Below are the code and all the weights of a small trained network. Each question names an input and a class and asks about switching units off, where a switched-off unit gives its printed mean instead of its output.

import numpy as np


def w(rows, s, z=0):
    codes = np.array(rows[::2]) - 128.0
    scale = np.full(codes.shape[1], s)
    scale[-1] = z or s
    return codes * scale


def f(y):
    return y / 2 * (1 + np.tanh(0.7978845608 * (y + 0.044715 * y**3)))


def log_softmax(a):
    a = a - a.max(-1, keepdims=True)
    return a - np.log(np.exp(a).sum(-1, keepdims=True))


def net(x, mask):
    res = np.array(x, float).reshape(1, 6) / 4 @ E
    y = f(res @ A[0][:, :-1].T + A[0][:, -1])
    res = res + np.where(mask, y, B[0][:, -1]) @ B[0][:, :-1]
    return log_softmax(res[-1] @ U[:, :-1].T + U[:, -1])


A, B = {}, {}
E = w([
[31,142,245,203],'x0',
[191,74,170,122],'x1',
[69,183,92,117],'x2',
[63,25,122,43],'x3',
[102,147,109,139],'x4',
[214,254,163,139],'x5',
],0.0081)
A[0] = w([
[132,156,232,186,187],'N1',
[75,252,178,105,180],'N2',
[110,129,45,190,253],'N3',
[157,120,4,161,250],'N4',
[165,99,53,101,219],'N5',
[118,22,122,73,71],'N6',
[97,79,155,129,71],'N7',
[100,72,188,102,83],'N8',
[109,47,67,88,57],'N9',
[65,143,180,178,243],'N10',
[139,149,206,89,133],'N11',
[134,100,140,85,14],'N12',
[159,111,151,177,182],'N13',
[29,104,173,152,177],'N14',
[131,178,186,160,11],'N15',
[109,226,154,161,210],'N16',
[80,119,117,222,254],'N17',
[193,189,127,141,60],'N18',
],0.012,0.0053)
B[0] = w([
[114,31,111,186,241],'N1',
[160,47,111,168,246],'N2',
[204,141,155,21,204],'N3',
[206,185,68,23,240],'N4',
[194,186,35,6,228],'N5',
[96,104,124,56,239],'N6',
[97,218,208,93,169],'N7',
[93,151,249,145,189],'N8',
[94,164,91,48,222],'N9',
[83,40,218,208,253],'N10',
[164,91,146,220,166],'N11',
[45,86,59,179,134],'N12',
[182,103,120,163,168],'N13',
[87,111,254,133,255],'N14',
[54,133,47,228,165],'N15',
[180,73,110,177,242],'N16',
[158,64,171,147,225],'N17',
[173,200,14,192,184],'N18',
],0.0075,0.0095)
U = w([
[237,99,96,91,241],'0',
[102,72,165,205,253],'1',
[211,245,51,198,28],'2',
[69,81,82,254,3],'3',
[94,128,69,67,47],'4',
[19,102,167,182,7],'5',
],0.0093,0.0053)

Each question gives the input, the list of numbers given to net, and the class t.
The units are the neurons (one row each of A and B). Each row of codes is followed by its name. A weight is (code - 128) times the scale printed after its matrix; where a second scale follows, it is the last column's (A, B and U).
mask holds one flag per neuron, in row order. A switched-off neuron (its flag False) gives its mean, the last column of its row in B, instead of its output. The means were averaged over made-up inputs and are rounded, as every weight is.
A unit's drop is (log p(t) with every unit on - log p(t) with that unit switched off) / (log p(t) with every unit on - log p(t) with every unit switched off).
The circuit of an input: a set's keep is (log p(t) with only the set's units on - log p(t) with every unit switched off) / (log p(t) with every unit on - log p(t) with every unit switched off). Starting from the 12 units with the biggest drops (on a tie, the unit counted first), units are removed one at a time, each time the one whose removal leaves the highest keep (on an exact tie, the one counted first), for as long as the keep stays at least 0.8.
circuit, biggest first: the units of the circuit, biggest drop first
top k neurons: the k neurons with the biggest drops, biggest first
drop of u: that unit's drop, to one decimal
input [8,1,0,-3,1,2], class 3: top 2 neurons : [N15 N1]
input [0,-4,-3,-3,-1,3], class 2: top 4 neurons : [N18 N14 N10 N6]
input [-7,5,2,3,8,-4], class 4: circuit, biggest first : [N9 N6]
input [0,1,8,-7,7,-4], class 0: circuit, biggest first : [N3]
input [2,5,-8,2,-6,1], class 1: top 2 neurons : [N4 N5]
input [-8,8,6,2,0,-6], class 4: top 2 neurons : [N9 N6]
input [-8,-4,1,5,5,-2], class 4: top 2 neurons : [N9 N16]
input [0,5,1,-1,-4,7], class 2: top 3 neurons : [N18 N10 N14]
input [1,-4,3,-3,6,2], class 3: drop of N15 : 0.1
input [-5,-4,-2,5,8,-6], class 4: drop of N9 : 0.2
input [3,-4,-3,4,1,-1], class 5: drop of N16 : 0.2
